[128 = 0]

[133 134 122 152  91 164 159 110 134  97 165 130 127 112 131 131 124 139
 109  93 143 135 136 127 150 135 153 137 145 106 153 120 122 207 123  64
 133 117 145 130 124 140 102 146 114 131 113 140 146 127 168 123 124 151
 119] : (0) hl
[176 149 134 157 121 129 119 114 129 151 124 117 151 155 111 105 145  98
 138 152 119 136 146 127 109 120 115  90 127 146 150  95 131  36 133 169
 149 132  95 134 127 114 161  85 142 121 110 135 100 149 122 112 190 143
 119] : (7) jc
[163 165 129  97 216 128 129 101 111 157 115 117  78 119 117 153 145 118
 165 110 127 124 132 110 143 111 124 178 114 103 162 160 115  65 122 129
  92 132  98 148 136 133 252 139 126 143 115 166  86  82 112 152 120 126
 150] : (10) nb
[125 137 133  88 159 138 105 108 141 160 127 130 152 184 110 115 132 117
 123 162 131 127 158 129 110 143 139 142 137 123 139  84 114  11 117 165
 120 132  93 122 126 128 156  98 156 137 126 129  99 132 141  94 137 111
  95] : (7) jc
[112 148 124 138 170 134 117 131 136 153 114 143  99 128 157 137 129 132
 138  92 141 134 129 120 143 102 109 134 122 136 140 133 148 152 141 126
 152 134 140 158 102 130 192 134 118 119 136 125 138 125 131 129 116 121
 145] : (10) fg
[137 151 134 112 146 121 128 134 114 163 115  99  76  96 136 149 139 137
 149 101 131 135 112 119 142 117 103 131 111 123 132 163 146 147 126 133
 168 145 124 144 128 110 200 131 105 123 143 143 136 121 122 147 127 132
 141] : (10) fg
[172 154 127 160 150 140 151 149 135  93 138 137 105  92 151 177 116 120
 126  55 138 131 117 113 145 112 116 154 132 112 146 180 125 210 128  59
 131  83 137 153 136 135 179 151 141 118 114 145 119  76 147 151 125 137
 120] : (0) Zl
[118 107 131 120  92 123 139 133 118 121 131 140 157 138 129 145 163 132
 124 168 131 131 120 118 112 118 131 128 163 119 133 141 168  96 135 118
  66 120 108 127 147 124 133 126 137 117 107 128  94 118 105 133 115 123
 168] : (11) Bh
[ 93 102 119 110 102 157 145 113 141  91 148 151 126 138 110 135 147 129
 126 151 141 128 118  93 122 107 154 153 149  91 127 142 110 158 125  92
 102 108 110  88 148 117 129 129 124 147 104 128 129 132 138 126 116 145
 145] : (11) qb
[115 139 121 113 146 137 142 120 159 104 136 118 116 141 138 155 154 123
 112 165 139 132 112  97 105  95 116 157 134  67 125 159 142  79 131 110
  62 127 102 100 134 130 171 129 136 144 100 160  86 114 113 144 126 122
 160] : (11) qb
[139 138 127 148 120 137 136 127 129 102 126 127 113 104 152 157 116 124
 122  61 132 146 129 121 144 131  98 147 125 141 140 139 130 200 138  71
 136 127 162 167 129 147 140 134 126 122 127 127 143 100 161 145 129 134
 114] : (0) Zl
[111 173 136 118 214 141  78 135 127 207  81 126  96 159 140 123 145  92
 173 111 127 133 146  93 172 129  99 125 104 123 150 121 156  52 148 157
 156 157 110 147 132 131 242 113 128 120 158 101 125 126 117 149 116 105
 146] : (10) nb
[ 83 103 117 115  96 145 143 121 139  96 130 128 148 137 110 122 157 132
 103 158 128 119  89 119 111  97 141 135 182  98  75 143 131 101 142 102
  69 115 117 104 140 130  90 140 127 128 106 126 130 128 119 128 119 114
 138] : (11) qb
[195 129 160 141 102 119 100 136 128 142 133 120 153 139 112 120 123  96
 131 146 115 121 156 135 112 130 101  86 139 170 134  94 134  31 131 184
 138 151  87 146 134 103 142  89 132 117 110 135  94 152 132 115 157 120
  97] : (7) jc
[114 158 119  96 207 138 136 132 125 184 120 110  79 139  96 153 153 117
 163 129 150 130 115 113 154  94 108 149 115  96 136 199 135  59 146 165
 124 139  97 125 130 130 252 133 123 136 136 159 107 111 103 139 127 112
 148] : (10) nb
[130 139 133 150 136 158 139 134 157 100 154 114  70  98 143 129 135 133
 124  96 137 130 104 122 140  94 100 132 105 107 142 123 118 204 136 130
 183  86 113 130 120 108 143 123 106 142 136 142 165 134 161 123 153 146
 120] : (0) hl
[191 155 140 143 140 150 123 114 127 144 144 102 129 162 106 122 126 100
 139 162 128 117 138 131 111 153 110 102 142 130 173  85 117  85 122 165
 146 146  94 138 128 107 141  84 126 131 108 137  84 143 137 118 155 132
 123] : (7) tl
[ 97 121 131 125 133 145 131 126 141 118 115 139 128 158 124 130 148 125
 128 163 139 117 144 101 112 120 102 124 156  96 145 126 147  68 139 153
  82 128 105 143 137 129 159 124 126 123 112 146 108 132 124 123 102 114
 142] : (11) qb
[152 145 139 145 145 130 135 135 124 147 126 126 100  99 148 153 131 125
 140  91 141 131 131 118 162 150 110 132 111 128 133 154 144 179 142  98
 151 140 134 158 126 133 192 139 158 113 128 136 136 113 142 152 114 132
 142] : (10) fg
[178 135 139 138 119 142 121 131 140 143 138 128 132 143 131 120 129 107
 129 148 126 124 148  85  98 129  85 105 133 130 155 103 123  24 122 167
 128 167  78 122 143 114 153  95 133 136 103 134  74 147 126 114 156 119
 102] : (7) tl
[172 148 135 138 101 126 143 141 126  88 128 110 116  85 141 151 117 135
 122  91 131 138 130 110 130 120  85 144 119 151 129 167 144 157  96  92
 127 140 135 169 133 100 151 145 101 120 116 134  69 109 158 140 135 129
 108] : (0) Zl
[174 124 132 138 126 131 115 125 139 113  89 123 153 140 131 119 129 109
 114 154 109 119 151 101  95 119 111 125 156 163 128 119 109   4 135 158
 117 143 104 138 130 100 145  93 140 132 123 128 101 142 116 131 160 118
  89] : (7) jc
